Below are the code and all the weights of a small trained network. Each question names an input and a target symbol and asks about switching units off, where a switched-off unit gives its printed mean instead of its output.

import numpy as np


def w(rows, s, z=0):
    codes = np.array(rows[::2]) - 128.0
    scale = np.full(codes.shape[1], s)
    scale[-1] = z or s
    return codes * scale


def f(y):
    return y / 2 * (1 + np.tanh(0.7978845608 * (y + 0.044715 * y**3)))


def softmax(a):
    e = np.exp(a - a.max(-1, keepdims=True))
    return e / e.sum(-1, keepdims=True)


def log_softmax(a):
    a = a - a.max(-1, keepdims=True)
    return a - np.log(np.exp(a).sum(-1, keepdims=True))


def net(x, mask):
    ids = ['γεζηθλμξσ'.index(c) for c in x.split()]
    T = len(ids)
    res = E[ids] + P[:T]
    q, k, v = (res @ M[0].T for M in (Q, K, V))
    z = softmax(np.where(np.tri(T) > 0, q @ k.T / 3**0.5, -1e9)) @ v
    res = res + np.where(mask[0], z, O[0][:, -1]) @ O[0][:, :-1]
    y = f(res @ A[0][:, :-1].T + A[0][:, -1])
    res = res + np.where(mask[1:13], y, B[0][:, -1]) @ B[0][:, :-1]
    return log_softmax(res[-1] @ U[:, :-1].T + U[:, -1])


Q, K, V, O, A, B = {}, {}, {}, {}, {}, {}
E = w([
[97,181,81,170,194,89,98,166,57,158,168,73],'γ',
[198,94,138,115,103,161,104,117,107,54,147,33],'ε',
[120,100,110,100,147,126,133,90,196,128,189,103],'ζ',
[184,202,75,147,176,161,72,182,76,63,153,153],'η',
[125,82,116,83,141,156,81,159,114,112,252,146],'θ',
[99,89,195,64,150,95,84,132,115,49,194,89],'λ',
[94,162,104,135,112,114,225,130,30,28,158,161],'μ',
[81,209,220,165,186,107,103,131,99,187,121,173],'ξ',
[141,149,217,123,80,129,93,173,165,139,176,82],'σ',
],0.019)
P = w([
[102,199,140,203,103,143,82,89,129,80,224,119],'0',
[131,150,111,154,48,49,89,106,108,132,198,112],'1',
[98,223,185,95,142,232,27,97,117,89,115,86],'2',
[118,115,118,127,82,65,96,114,83,197,135,104],'3',
[29,95,116,96,146,240,117,100,137,132,94,85],'4',
[207,89,112,164,127,58,23,102,144,114,100,172],'5',
[153,82,128,102,175,245,184,181,164,159,53,127],'6',
[196,123,126,36,158,154,87,169,123,159,88,161],'7',
[155,104,142,127,190,97,170,99,129,145,62,152],'8',
],0.011)
Q[0] = w([
[204,125,85,126,67,148,85,118,167,67,131,166],'h1',
[117,133,179,78,165,254,88,133,171,82,110,85],'h1',
[161,91,130,179,219,166,251,134,166,133,41,210],'h1',
],0.0092)
K[0] = w([
[132,70,110,155,135,168,174,150,201,79,124,91],'h1',
[254,23,105,110,141,10,161,153,156,169,47,190],'h1',
[129,174,121,169,61,30,80,69,161,77,182,136],'h1',
],0.007)
V[0] = w([
[93,90,254,173,168,96,124,94,148,163,124,90],'h1',
[209,80,151,120,63,174,122,90,202,136,122,137],'h1',
[123,193,82,144,112,132,92,191,171,181,142,157],'h1',
],0.0069)
O[0] = w([
[48,237,88,3,118,78,41,174,109,117,133,145,229],'h1',
[16,162,138,147,76,54,22,37,71,140,146,55,4],'h1',
[77,146,105,200,238,86,39,125,163,118,199,143,80],'h1',
],0.011,0.0036)
A[0] = w([
[181,107,73,216,189,155,194,87,102,146,181,107,212],'n1',
[131,157,216,96,76,78,104,86,116,85,74,36,120],'n2',
[178,131,166,49,112,123,102,199,170,95,110,62,253],'n3',
[133,193,94,109,176,126,141,101,137,181,28,253,196],'n4',
[166,211,23,97,136,151,119,209,68,122,164,136,97],'n5',
[156,59,42,100,83,180,121,134,104,179,163,248,205],'n6',
[166,91,206,114,57,110,136,117,126,88,120,65,143],'n7',
[57,192,139,91,55,136,137,205,117,86,124,177,248],'n8',
[181,97,114,73,80,144,246,110,209,102,153,78,69],'n9',
[88,96,227,208,57,169,124,159,136,94,212,86,159],'n10',
[208,120,126,211,101,115,102,146,50,171,179,80,237],'n11',
[106,140,95,59,217,62,141,83,240,120,126,63,196],'n12',
],0.0064,0.0024)
B[0] = w([
[122,193,82,58,89,80,112,91,192,79,34,90,173],'n1',
[106,133,86,153,73,150,136,187,183,53,72,131,203],'n2',
[88,151,108,135,147,99,92,186,136,137,141,187,252],'n3',
[36,188,190,187,126,187,72,49,52,167,159,65,153],'n4',
[101,77,107,57,157,139,115,106,116,208,87,88,206],'n5',
[57,130,177,159,95,131,43,119,93,122,193,129,161],'n6',
[51,63,196,66,119,254,137,62,91,160,104,133,182],'n7',
[247,176,151,88,153,76,203,69,193,77,82,111,226],'n8',
[148,249,203,162,94,159,105,87,146,152,134,89,162],'n9',
[67,28,95,107,178,110,153,104,127,114,116,139,177],'n10',
[76,110,99,109,195,129,97,122,157,191,76,216,158],'n11',
[133,200,116,229,116,96,36,192,216,139,107,60,164],'n12',
],0.0068,0.013)
U = w([
[181,128,137,157,163,165,174,195,126,92,180,162,112],'γ',
[74,71,87,119,43,162,157,86,89,116,80,65,2],'ε',
[135,144,130,190,49,86,112,121,172,103,141,23,195],'ζ',
[201,114,43,99,181,135,129,150,125,153,71,94,122],'η',
[51,47,142,101,145,153,149,132,99,122,209,163,230],'θ',
[138,136,237,110,135,179,127,73,84,158,165,106,122],'λ',
[147,130,135,61,102,107,254,138,137,65,85,182,142],'μ',
[156,48,187,110,187,84,183,69,158,136,98,65,9],'ξ',
[105,102,118,122,90,131,125,99,98,101,138,88,108],'σ',
],0.0067,0.0023)

Each question gives the input, a string of symbols that net reads in full, and the target symbol t.
The units are the heads (3 rows each of Q, K, V and O) and the neurons (one row each of A and B). Each row of codes is followed by its name. A weight is (code - 128) times the scale printed after its matrix; where a second scale follows, it is the last column's (O, A, B and U).
mask holds one flag per unit, heads first, then neurons. A switched-off unit (its flag False) gives its mean, the last column of its rows in O or B, instead of its output. The means were averaged over made-up inputs and are rounded, as every weight is.
A unit's drop is (log p(t) with every unit on - log p(t) with that unit switched off) / (log p(t) with every unit on - log p(t) with every unit switched off).
The circuit of an input: a set's keep is (log p(t) with only the set's units on - log p(t) with every unit switched off) / (log p(t) with every unit on - log p(t) with every unit switched off). Starting from the 12 units with the biggest drops (on a tie, the unit counted first), units are removed one at a time, each time the one whose removal leaves the highest keep (on an exact tie, the one counted first), for as long as the keep stays at least 0.8.
circuit, biggest first: the units of the circuit, biggest drop first
top k neurons: the k neurons with the biggest drops, biggest first
drop when u is switched off: that unit's drop, to one decimal
input η σ σ, target ζ: circuit, biggest first => (h1 n2)
input λ λ λ σ σ λ ξ λ, target η: circuit, biggest first => (h1 n12 n5)
input θ θ θ λ μ θ, target λ: top 2 neurons => (n9 n6)
input λ μ λ λ θ θ, target θ: circuit, biggest first => (n8 n6)
input λ θ μ λ, target λ: top 2 neurons => (n9 n7)
input θ η λ, target ξ: top 2 neurons => (n1 n10)
input γ μ λ λ λ η ε λ, target ε: top 2 neurons => (n2 n7)
input λ λ ξ λ θ μ σ, target λ: circuit, biggest first => (n9 h1 n7)
input λ λ ξ σ, target η: circuit, biggest first => (h1 n5)
input η σ η λ σ θ λ, target θ: top 3 neurons => (n8 n1 n10)
input λ σ ζ λ σ, target μ: circuit, biggest first => (h1 n8)
input ζ θ θ σ, target θ: circuit, biggest first => (h1 n8 n10 n11)
input ε σ λ, target ζ: top 2 neurons => (n12 n2)
input σ λ γ ε, target ε: top neuron => (n7)
input γ λ λ λ ε λ θ θ, target θ: top neuron => (n8)
input λ λ λ θ ξ γ μ γ λ, target γ: top 2 neurons => (n5 n8)
input λ ξ λ λ ζ ε ζ, target ε: top 2 neurons => (n8 n7)
input ε μ σ λ ξ λ, target η: drop when h1 is switched off => 1.2
input λ λ λ ξ σ, target η: drop when n5 is switched off => 0.2
input λ ε λ σ σ λ λ, target μ: drop when n6 is switched off => 0.1
